Here is a tiny trained network, its code and every weight. The questions are about switching its units off for an input and a class, where a switched-off unit gives its printed mean instead of its output.

import numpy as np


def w(rows, s, z=0):
    codes = np.array(rows[::2]) - 128.0
    scale = np.full(codes.shape[1], s)
    scale[-1] = z or s
    return codes * scale


def f(y):
    return y / 2 * (1 + np.tanh(0.7978845608 * (y + 0.044715 * y**3)))


def log_softmax(a):
    a = a - a.max(-1, keepdims=True)
    return a - np.log(np.exp(a).sum(-1, keepdims=True))


def net(x, mask):
    res = np.array(x, float).reshape(1, 3) / 4 @ E
    y = f(res @ A[0][:, :-1].T + A[0][:, -1])
    res = res + np.where(mask, y, B[0][:, -1]) @ B[0][:, :-1]
    return log_softmax(res[-1] @ U[:, :-1].T + U[:, -1])


A, B = {}, {}
E = w([
[208,192,95,245,102,72,2,114],'x0',
[9,203,243,199,102,78,127,164],'x1',
[194,140,75,227,62,204,228,226],'x2',
],0.0097)
A[0] = w([
[135,152,96,159,99,122,151,187,253],'n1',
[118,136,117,127,91,172,179,253,67],'n2',
[183,139,154,161,133,179,168,167,35],'n3',
[31,78,158,67,112,165,183,210,86],'n4',
[93,127,125,89,176,119,188,103,82],'n5',
[86,101,122,56,108,50,49,71,41],'n6',
[204,94,55,120,160,193,136,153,220],'n7',
[172,179,104,177,105,113,98,133,52],'n8',
[140,146,118,151,72,193,147,131,60],'n9',
[70,154,164,186,114,135,163,152,176],'n10',
[178,127,95,106,150,167,136,75,52],'n11',
[154,140,94,82,179,148,131,111,236],'n12',
[89,138,182,154,84,111,148,149,46],'n13',
[93,76,130,118,159,163,169,135,95],'n14',
[85,140,184,133,102,77,108,146,222],'n15',
[110,91,106,166,126,125,153,181,252],'n16',
[162,150,140,149,110,89,74,156,62],'n17',
[99,110,113,33,156,80,86,136,133],'n18',
[98,194,163,151,112,100,150,174,202],'n19',
[124,118,185,101,150,228,128,141,40],'n20',
[183,156,159,123,36,148,166,165,31],'n21',
[151,113,43,91,119,164,119,94,27],'n22',
[67,66,161,134,95,74,99,69,62],'n23',
[147,106,147,182,136,112,27,100,74],'n24',
[68,121,171,162,60,129,126,123,40],'n25',
[120,141,185,148,78,87,164,120,81],'n26',
],0.011,0.007)
B[0] = w([
[121,199,163,57,187,125,108,133,221],'n1',
[134,167,181,73,117,175,116,120,218],'n2',
[170,157,200,114,73,213,203,119,173],'n3',
[162,94,130,153,162,55,174,204,252],'n4',
[188,148,140,193,133,75,167,157,189],'n5',
[165,185,189,106,131,189,146,137,225],'n6',
[119,87,79,48,119,99,74,108,250],'n7',
[187,103,162,191,107,71,208,208,184],'n8',
[144,162,188,130,87,169,165,93,168],'n9',
[148,86,72,79,107,111,80,94,216],'n10',
[170,60,129,87,46,165,122,80,171],'n11',
[102,141,69,81,133,80,65,121,213],'n12',
[170,77,93,140,7,135,102,53,171],'n13',
[202,107,130,173,137,89,145,168,189],'n14',
[115,144,75,80,115,102,69,107,219],'n15',
[104,209,137,66,178,114,115,121,206],'n16',
[211,111,135,130,123,95,225,188,170],'n17',
[126,173,185,72,149,193,111,113,220],'n18',
[149,80,81,93,120,89,49,76,217],'n19',
[229,69,159,193,92,119,208,165,159],'n20',
[157,179,204,133,115,224,186,117,173],'n21',
[221,45,132,141,34,170,139,76,179],'n22',
[137,171,198,103,93,153,124,67,181],'n23',
[179,120,143,152,158,73,211,156,194],'n24',
[222,103,127,149,19,171,93,87,165],'n25',
[175,96,108,127,58,145,104,110,163],'n26',
],0.011,0.014)
U = w([
[161,68,81,125,54,161,97,79,43],'0',
[141,203,225,119,128,205,160,107,38],'1',
[189,96,154,192,124,58,215,206,93],'2',
[94,173,86,92,189,92,77,130,245],'3',
[53,92,110,201,160,184,153,147,1],'4',
[78,78,128,247,148,201,135,167,1],'5',
[52,115,99,199,153,137,153,140,1],'6',
],0.015,0.0078)

Each question gives the input, the list of numbers given to net, and the class t.
The units are the neurons (one row each of A and B). Each row of codes is followed by its name. A weight is (code - 128) times the scale printed after its matrix; where a second scale follows, it is the last column's (A, B and U).
mask holds one flag per neuron, in row order. A switched-off neuron (its flag False) gives its mean, the last column of its row in B, instead of its output. The means were averaged over made-up inputs and are rounded, as every weight is.
A unit's drop is (log p(t) with every unit on - log p(t) with that unit switched off) / (log p(t) with every unit on - log p(t) with every unit switched off).
The circuit of an input: a set's keep is (log p(t) with only the set's units on - log p(t) with every unit switched off) / (log p(t) with every unit on - log p(t) with every unit switched off). Starting from the 12 units with the biggest drops (on a tie, the unit counted first), units are removed one at a time, each time the one whose removal leaves the highest keep (on an exact tie, the one counted first), for as long as the keep stays at least 0.8.
units of the circuit, in order: the units of the circuit, biggest drop first
top k neurons: the k neurons with the biggest drops, biggest first
drop of u: that unit's drop, to one decimal
input [-8,8,6], class 0: units of the circuit, in order : n10
input [-3,1,-1], class 3: top 4 neurons : n8, n24, n17, n22
input [-1,0,-3], class 3: top 2 neurons : n3, n21
input [8,8,-6], class 0: top 3 neurons : n15, n19, n4
input [3,-3,-1], class 3: top 2 neurons : n13, n25
input [4,-7,-8], class 1: top 2 neurons : n6, n18
input [-4,1,1], class 2: top 2 neurons : n4, n7
input [-1,7,-7], class 0: top 2 neurons : n15, n19
input [8,7,-2], class 2: top 2 neurons : n24, n8
input [6,6,8], class 1: top 2 neurons : n1, n21
input [8,-6,-2], class 2: top 2 neurons : n24, n8
input [-6,0,-5], class 2: top 2 neurons : n4, n5
input [-2,7,7], class 0: top 2 neurons : n10, n19
input [8,1,5], class 2: units of the circuit, in order : n8
input [-8,-7,1], class 2: drop of n4 : 1.4
input [3,2,3], class 3: drop of n4 : 0.2
input [-5,-4,-4], class 2: drop of n5 : 0.4
